Moves between states:
z750: h>z194, z>z343, t>z468, m>z798, l>z428
z324: h>z912, z>z589, t>z343, m>z859, l>z836
z599: h>z141, z>z478, t>z742, m>z873, l>z217
z589: h>z290, z>z141, t>z305, m>z657, l>z669
z696: h>z203, z>z764, t>z878, m>., l>z508
z878: h>z948, z>z609, t>z891, m>., l>z696
z26: h>., z>z912, t>z194, m>z428, l>z17
z369: h>., z>z494, t>z290, m>z669, l>z34
z944: h>z188, z>z541, t>z836, m>z948, l>z343
z609: h>z404, z>z656, t>z81, m>., l>z764
z767: h>z468, z>z948, t>z591, m>z318, l>z798
z550: h>z742, z>z607, t>z656, m>., l>z873
z343: h>z199, z>z305, t>z944, m>z203, l>z324
z188: h>., z>z34, t>z344, m>z944, l>z199
z478: h>z428, z>z859, t>z798, m>z316, l>z591
z194: h>., z>z199, t>z739, m>z750, l>z26
z823: h>z17, z>z836, t>z428, m>z591, l>z468
z718: h>z836, z>z690, t>z859, m>z891, l>z948
z34: h>., z>z152, t>z369, m>z541, l>z865
z690: h>z669, z>z217, t>z657, m>z81, l>z404
z779: h>z657, z>z873, t>z764, m>., l>z81
z240: h>., z>z194, t>z152, m>z990, l>z74
z326: h>z494, z>z823, t>z141, m>z217, l>z922
z865: h>., z>z240, t>z34, m>z305, l>z290
z764: h>z618, z>z550, t>z609, m>., l>z779
z17: h>., z>z344, t>z26, m>z823, l>z739
z141: h>z74, z>z428, t>z990, m>z599, l>z326
z316: h>z478, z>z508, t>z607, m>., l>z417
z618: h>z305, z>z742, t>z404, m>z764, l>z657
z152: h>., z>z739, t>z494, m>z922, l>z240
z468: h>z739, z>z944, t>z823, m>z767, l>z750
z836: h>z344, z>z669, t>z324, m>z718, l>z944
z305: h>z865, z>z990, t>z541, m>z618, l>z589
z990: h>z240, z>z750, t>z922, m>z742, l>z141
z948: h>z944, z>z404, t>z718, m>z878, l>z203
z74: h>., z>z26, t>z240, m>z141, l>z494
z239: h>z217, z>z417, t>z873, m>., l>z656
z541: h>z34, z>z922, t>z669, m>z404, l>z305
z912: h>., z>z290, t>z199, m>z324, l>z344
z657: h>z589, z>z599, t>z618, m>z779, l>z690
z404: h>z541, z>z285, t>z690, m>z609, l>z618
z607: h>z798, z>z696, t>z318, m>., l>z316
z922: h>z152, z>z468, t>z326, m>z285, l>z990
z290: h>., z>z74, t>z865, m>z589, l>z369
z203: h>z343, z>z618, t>z948, m>z696, l>z859
z859: h>z324, z>z657, t>z203, m>z508, l>z718
z656: h>z285, z>z318, t>z239, m>., l>z550
z428: h>z26, z>z324, t>z750, m>z478, l>z823
z742: h>z990, z>z798, t>z285, m>z550, l>z599
z344: h>., z>z369, t>z912, m>z836, l>z188
z739: h>., z>z188, t>z17, m>z468, l>z194
z318: h>z767, z>z878, t>z417, m>., l>z607
z285: h>z922, z>z767, t>z217, m>z656, l>z742
z417: h>z591, z>z891, t>z316, m>., l>z318
z81: h>z690, z>z239, t>z779, m>., l>z609
z199: h>., z>z865, t>z188, m>z343, l>z912
z217: h>z326, z>z591, t>z599, m>z239, l>z285
z873: h>z599, z>z316, t>z550, m>., l>z239
z669: h>z369, z>z326, t>z589, m>z690, l>z541
z891: h>z718, z>z81, t>z508, m>., l>z878
z591: h>z823, z>z718, t>z478, m>z417, l>z767
z494: h>., z>z17, t>z74, m>z326, l>z152
z508: h>z859, z>z779, t>z696, m>., l>z891
z798: h>z750, z>z203, t>z767, m>z607, l>z478

The rows follow the links: the fewer symbols apart two states are, the more alike their rows tend to be.

Each row is also shifted at random along 2 hidden directions that mean nothing.

Some states, each with a row of numbers:
z285
[239, 92, 114, 163, -456, -344, -244, 256, 281, -321, -159, 436, 210, 223, 65, 52, -310, 334, 324, -391, -473, 172, 386, -51, 242, 244, 3, 413, 157, 95, -83, -377]
z922
[435, 616, 319, -23, 18, 422, 445, 228, -328, -182, 64, 134, -118, 181, -586, 734, 135, 545, 280, 186, 67, -697, 62, 681, 369, -241, -378, 278, -109, 159, 254, -302]
z589
[-243, 37, 73, 364, 297, 295, 376, -86, -71, 424, -240, -390, 105, 191, -471, 439, 573, 178, -113, 333, 197, -445, -270, -9, 166, -214, 298, 94, 308, 150, 117, 158]
z17
[74, 63, 29, -988, 332, 410, 533, -187, 146, -243, 305, 201, 289, -40, -492, -12, -158, -416, -116, 351, 622, -110, -269, -63, -306, 203, -168, 347, 305, 78, -41, -230]
z718
[-110, -184, 106, -196, -89, -60, 133, -31, -471, 455, 182, -205, -271, -147, -4, 63, -98, 17, 542, 389, 229, -188, -301, 5, 202, 61, 230, -401, 111, -334, -23, -441]
z404
[315, 273, 647, 573, -372, 250, 764, 421, -115, 188, 214, -28, 269, 582, -295, 392, 45, -8, 93, 41, -63, -611, -209, 402, -229, -159, 66, -21, 270, 627, 73, -587]
z324
[-297, -236, -244, 68, 229, -34, -572, -733, 276, 179, -56, -72, -251, -153, 343, -629, 334, 111, -43, -214, -34, 231, 89, -799, 223, -107, 513, 413, -64, -490, -85, 302]
z81
[17, -562, -400, 322, -6, -504, -314, 292, 157, 494, -67, 128, 383, 229, 114, 53, -443, -257, 36, 370, -254, 209, 216, -86, -24, 293, 253, -399, -11, -323, -115, 97]
z369
[123, -382, -43, -29, 377, 21, 61, 61, 455, 330, 283, 101, 371, 293, -455, 53, -116, -371, -96, 442, 121, -375, 78, -285, -151, 22, 183, 99, 164, 73, 95, 216]
z607
[-202, -53, -173, -263, -196, -346, -304, 46, -665, -117, -248, 152, -625, -343, 647, 53, -31, 24, -153, 24, -309, 537, 73, 592, 16, -18, -583, -705, -462, -88, 35, 160]
z417
[-132, -257, -162, -460, -140, -66, 445, 8, -359, 162, 71, 146, -129, -217, -117, 20, -280, -221, 291, 350, 419, 374, -319, 229, -257, 251, -471, -366, 111, 93, -91, -528]
z478
[-415, 151, 139, -192, -314, 269, 956, -369, 13, -334, -96, -126, 202, 7, -214, -60, 546, 28, 45, -25, 551, 326, -523, -18, -137, 334, -20, 265, 359, 380, -227, -779]
z188
[287, 34, 160, -276, 74, 482, -28, -105, -291, 162, 355, 81, -43, 26, 41, -174, -181, -34, 21, -66, 122, -528, -88, 194, -271, -340, -460, 189, -20, 162, 128, 332]
z428
[-375, 76, -44, -387, 57, 312, 524, -608, 80, -106, -98, 101, -111, -26, -248, -37, 341, 161, -360, 3, 389, 199, -232, -262, 152, 222, -16, 451, 117, -15, -214, -80]
z199
[3, 307, 555, -134, 358, 666, 224, 39, -165, -218, 426, -384, 126, -313, -50, -168, 264, -289, -195, 178, 525, -434, -659, 391, -313, -604, -87, -204, -33, 510, 88, 288]
z618
[-25, 271, 176, 644, -87, -286, -572, 350, -42, 116, -163, -27, -110, 107, 528, 370, 137, 49, -106, -90, -713, 24, 249, 67, 112, 60, 411, -488, -392, -204, -91, 69]
z836
[-20, 29, -256, -311, 291, -299, -606, -253, -419, 459, 183, 199, -586, -179, 49, 114, 12, 180, 322, 356, -236, -525, 23, -249, 364, -184, 136, -282, -179, -846, 114, 22]
z657
[-242, -264, -31, 759, -98, -286, 406, 59, -163, 506, -505, -241, 14, 281, -87, 458, 433, 153, 88, 107, 80, -220, -309, 179, 387, -125, 171, -272, 131, 151, -205, -95]
z669
[-21, -50, 34, 92, 285, 25, -374, 101, 710, 264, 134, 186, 324, 373, -124, 33, -31, -124, -162, 423, -181, -336, 273, -710, -53, 212, 664, 233, 165, -294, 41, -144]

The symbols that take the first to the second take the third to the fourth, perhaps in another order. What is the fourth?
Answer with the state's name.
[-336, -331, -144, -211, -222, 11, 781, -153, -211, 2, -300, -273, 6, -139, -202, -279, 91, -62, -78, -103, 472, 650, -366, 96, -213, 187, -236, 55, 327, 316, -202, -75]
: [-438, 104, -140, -204, -163, 100, 829, -229, -496, 76, -429, -222, -493, -193, -101, 115, 472, 219, 127, 194, 499, 312, -511, 414, 216, 27, -292, -9, 278, 106, -220, -471]
:: [167, 274, 218, -304, -457, -183, 260, -52, -614, -18, -8, 293, -343, 164, 80, 228, -99, 319, 135, -44, -177, 172, 54, 290, 87, 63, -508, -58, -175, 14, -44, -664]
: z468

[-178, -231, -38, 211, -142, -25, -38, -362, -310, 462, -193, -259, -319, -193, 163, -398, 394, 168, 357, -174, 154, 63, -463, -220, 199, -154, 438, -69, 249, -296, -262, -53]
: [29, 527, 419, 401, 199, 411, 25, 236, 319, -156, 177, -230, 157, 217, -75, 341, 614, 191, -189, 396, -39, -568, -91, 96, -148, -141, 370, -266, -4, 239, 87, -104]
:: [251, -124, 26, -261, -552, 37, 232, 146, -47, -16, 101, 226, 187, 82, 210, -273, -337, -156, -46, -304, -245, 399, -51, 99, -270, 142, -518, 120, -59, 405, -64, -372]
: z718

[81, -286, -229, -169, 514, -101, -68, 189, -102, 701, 215, -47, 147, 163, -465, 529, -159, -295, -18, 569, -62, -580, 164, 266, 179, -117, -71, -314, -84, -78, 142, 265]
: [342, 40, 184, 176, 101, 319, 224, 25, 494, 119, 366, 123, 712, 445, -427, -85, -217, -424, -222, -106, -59, -457, 42, -194, -416, -207, 68, 335, 207, 615, 168, 171]
:: [-148, 56, -207, 220, 177, -10, -25, -23, 247, -274, -484, -96, -148, -63, -537, 188, 224, 453, -71, -193, 237, 59, 185, -31, 445, -63, -26, 435, 46, -262, 118, 316]
: z326

[477, 102, 90, -130, 45, 271, 27, 106, 492, -474, 166, 293, 433, 228, -534, -147, -484, -134, -136, -382, 52, -73, 356, -55, -103, -74, -193, 513, 22, 434, 101, 162]
: [-34, 99, -247, -653, 235, 113, -78, -263, 265, -156, 172, 331, -25, -86, -9, -34, 78, -139, -68, 289, 49, 69, 198, -379, 26, 458, 199, 277, 54, -429, -156, -430]
:: [247, 81, 190, 137, -407, -121, -208, -18, -449, 343, 348, 230, -186, 127, 546, -302, -166, 292, 539, -280, -308, -174, -44, -170, 59, -236, -1, 37, 5, -56, -66, -350]
: z81

[79, 192, 112, -260, 451, 188, 139, -102, -714, 452, 394, -28, -358, -197, -280, 343, 220, -15, 446, 617, 464, -672, -409, 248, 12, -246, 43, -124, 112, -367, 140, -352]
: [40, -250, -133, -72, 434, -93, -93, 91, 366, 457, 114, 13, 372, 202, -309, 223, -303, -295, -166, 486, 24, -365, 108, -221, -156, -59, 179, -128, -11, -42, 186, 240]
:: [26, 123, -145, 334, -219, -482, -473, 377, -321, -311, -429, -136, -286, -179, 288, 295, -127, 120, 2, -316, -261, 358, 303, 645, 226, -69, -341, -716, -590, 40, 17, 463]
: z798

[-130, -32, 141, 215, -167, -118, 373, 329, -6, 512, 37, -7, 309, 295, -290, 411, 241, -125, 413, 719, 285, -395, -174, 5, 51, 232, 334, -436, 366, -27, 103, -534]
: [278, -305, -157, 362, -195, -413, -221, 98, -199, 539, -103, 205, 143, 475, 266, 117, -711, -142, -10, -282, -665, 44, 475, 170, -48, -16, -152, -180, -350, 59, 15, 243]
:: [-110, -7, -185, 28, -219, -394, -235, 124, 422, -125, -7, 206, 314, -144, -70, -25, -129, 263, 311, 93, 118, 298, 476, -455, 222, 589, 379, 191, 151, -456, -214, -648]
: z656

[-25, -315, -290, -123, -193, -386, -131, 295, 671, -199, -195, 95, 627, -120, -94, -382, -604, -298, 305, -217, 106, 564, 382, -401, -171, 435, 178, 48, 352, -63, -278, -151]
: [182, -381, 4, -13, -390, -277, -102, 50, -554, 308, 168, 122, -39, -49, 313, -296, -505, -111, 447, -347, -244, 110, -146, 236, -155, -396, -316, -265, -122, 162, 105, 110]
:: [1, 152, -184, -451, 127, 65, -513, -144, 64, -319, -70, 49, -486, -223, 695, -39, -130, -89, -578, 41, -341, 324, 348, 47, -40, -38, -231, 39, -610, -140, -50, 772]
: z290

[178, 26, 49, 216, -351, -357, -440, -15, -775, 418, 28, 100, -650, -85, 460, 5, -248, 349, 587, -156, -672, -239, 89, 216, 447, -238, -161, -209, -282, -293, 170, -205]
: [315, -449, -92, 450, -284, -396, -209, 201, -100, 427, -115, 100, 118, 512, 222, 65, -463, -182, 125, -290, -687, -140, 345, 118, -174, -105, -144, -100, -94, 221, 179, 104]
:: [127, -340, -140, -434, 434, 57, -400, -223, 132, 189, 306, 65, 103, -217, -74, -219, -237, -348, 62, 382, 296, -273, -76, -316, -98, -152, 9, -72, 37, -311, 9, 244]
: z669

[1, 258, 162, 545, -63, -137, -184, 263, -357, 41, -241, -275, -341, 97, 441, 421, 414, 251, 15, 160, -497, -212, 99, 386, 274, -93, 208, -731, -396, 4, 96, 53]
: [-176, -428, -267, 316, -99, -177, 260, 16, -127, 103, -561, -220, 156, -187, -355, -77, -164, -65, 197, -384, 331, 478, -60, 227, 163, 110, -152, -35, 125, 173, -104, 314]
:: [-148, 322, 104, -269, 105, -29, -628, -188, 351, -674, 154, 282, -359, -115, 713, -116, 99, 313, -500, -37, -486, 420, 471, -409, -87, 250, -17, 231, -239, -224, -56, 85]
: z859

[228, 231, 240, -96, 50, 259, -265, -260, 20, 28, 536, 243, -200, 124, 373, -312, 4, 132, 101, -273, -262, -499, 77, -327, -51, -386, 211, 510, -23, -105, 57, -76]
: [71, 7, -132, -125, 393, 172, -794, -216, -111, -64, 185, 23, -395, -203, 503, -206, -134, -133, -155, -170, -307, -93, 67, 56, -120, -449, 28, -224, -434, -322, 241, 771]
:: [-107, 524, 460, 304, 0, 127, 82, 259, -1060, 184, 138, -360, -672, -288, 182, 441, 571, 378, 446, 134, 26, -430, -585, 798, 262, -385, -107, -857, -199, -29, 77, -268]
: z324

[-170, -520, -662, 332, -181, -432, -502, -20, 388, -90, -623, -33, 158, 71, 215, -477, -448, -47, -139, -537, -144, 834, 496, -257, 80, 278, 124, 149, 142, -162, -119, 520]
: [-189, 204, 124, -237, -164, -46, 245, -6, -323, -395, -41, -60, -81, -423, 326, -2, 7, -144, -164, 109, 25, 524, -245, 435, -99, 90, -344, -490, -214, 300, -73, -116]
:: [-316, 38, -285, 350, -20, -372, 164, 299, -638, 95, -597, -283, -363, -129, -348, 503, 295, 556, 298, 8, 249, 160, -119, 431, 692, 207, -91, -225, -99, -269, 20, -12]
: z798

[-107, 243, 53, -655, 186, 260, 617, -188, -496, 62, 233, 19, -214, -115, -641, 474, 232, 82, -21, 675, 585, -346, -357, 181, 224, 273, -350, 41, 134, -34, 90, -734]
: [-284, -66, 126, 155, 268, 369, 273, -372, -112, 230, 118, -231, -215, -112, -132, -168, 551, 136, 231, 18, 449, -448, -430, -272, 230, -348, 259, 257, 79, -181, 102, 77]
:: [-215, -446, -33, 188, 38, -15, 460, -9, -872, 781, -231, -444, -115, -284, -207, 111, 132, -196, 321, 71, 494, -71, -628, 465, 97, -378, -331, -529, 114, 49, -81, 226]
: z764

[-349, -264, -363, -184, -195, -387, 396, -213, -1176, 423, -694, -138, -847, -212, 91, 597, 489, 622, 203, 109, 2, 322, -157, 587, 836, 77, -511, -443, -306, -322, -58, -135]
: [201, 295, 110, -318, -441, -166, 379, 10, -668, 24, 31, 246, -388, 116, 171, 434, -71, 228, 229, -99, -230, 45, -8, 573, 151, 106, -538, 108, -141, 128, -34, -697]
:: [27, 746, 373, 130, 260, 284, 263, 242, -87, -541, 30, -207, -178, -240, -464, 639, 484, 392, -132, 157, 254, -446, -259, 515, 173, -168, -155, -181, -44, 203, 224, -90]
: z326

[-338, -223, -117, -403, 181, 441, 410, -481, 574, -235, -27, -89, 238, -95, -192, -579, 41, -266, -370, -181, 428, 460, -234, -305, -335, 69, -49, 532, 124, 227, -67, 332]
: [454, -166, 152, -306, -43, 185, -538, -290, 95, 183, 397, 334, 46, 39, 353, -569, -315, -198, -75, -391, -370, -253, 140, -444, -329, -420, -123, 333, -168, 13, 20, 544]
:: [24, 221, -131, -214, 240, -102, -304, 84, 637, -415, 123, 151, 264, -69, -417, 22, -162, 12, 140, 168, 121, -19, 436, -552, 251, 302, 438, 416, 179, -529, 17, -306]
: z750

[-230, -344, -233, 350, -136, -190, 365, 173, -385, 170, -509, -364, -41, -131, -523, 223, 7, 191, 278, -109, 304, 350, -203, 595, 310, -139, -309, -236, 61, 235, -101, 135]
: [-5, -313, -162, -188, -103, -179, -130, -111, 38, 346, -1, 91, 313, -83, 202, -428, -376, -469, 467, -10, 220, 84, -159, -396, -286, 162, 87, -208, 431, -67, -111, -355]
:: [-62, -571, -456, 8, 410, -129, -757, -430, -375, 444, -230, -148, -432, -423, 251, -338, -112, -19, -49, -227, -318, -22, 197, -94, 229, -312, -105, 40, -456, -572, -5, 861]
: z494

[-89, -315, -294, -90, -242, -320, -125, 167, 834, -445, -20, 152, 863, -30, -283, -720, -505, -588, 157, -119, 330, 678, 250, -602, -404, 623, 238, 221, 443, 81, -244, -340]
: [65, -176, -160, -288, -578, -146, -55, -88, -92, -120, 39, 352, 104, 201, 416, -371, -504, -250, -34, -390, -205, 609, 313, -175, -197, 323, -274, 250, 4, 82, -79, -163]
:: [-49, -113, 30, 115, -69, -123, -612, 116, -78, -34, 104, -119, -103, -301, 639, -586, -52, -144, -17, -251, -257, 314, -53, -83, -327, -257, 139, -400, -241, 56, -112, 219]
: z779

[-71, -195, 299, 129, -25, 195, 907, 402, -89, 432, 191, -341, 761, 149, -762, 304, -32, -686, 455, 540, 590, -472, -584, 304, -402, 82, 6, -597, 500, 580, 42, -351]
: [-116, 299, 252, 626, 59, -159, -104, 355, 38, 58, -129, -24, -62, 173, 375, 516, 404, 61, -159, 89, -474, -6, 58, 167, 89, 29, 418, -649, -199, 166, -96, -71]
:: [-202, -622, -411, 598, -67, -302, -10, -45, 19, 582, -382, -189, 83, 112, 107, -146, -236, -119, -1, -93, -324, 205, 40, 0, 61, 23, 93, -291, -86, -76, -81, 460]
: z404

[15, 151, 217, 346, 357, 300, -76, 102, 322, -267, 74, -151, 190, 97, -15, 125, 241, -287, -339, 198, -15, -314, 78, 126, -400, -273, 50, -215, -46, 327, 143, 476]
: [334, 279, 328, -236, 67, 299, 226, 212, 293, -350, 240, 105, 332, 48, -649, 153, -272, 117, -168, -291, 136, -258, 114, 245, -169, -109, -490, 575, 65, 516, 264, 147]
:: [-64, -218, -462, 24, 290, 109, -28, -266, 253, -101, -353, -313, 150, -249, -661, -101, -32, 54, -245, -71, 356, 92, 85, 95, 79, -205, -127, 370, 98, 18, 66, 652]
: z194

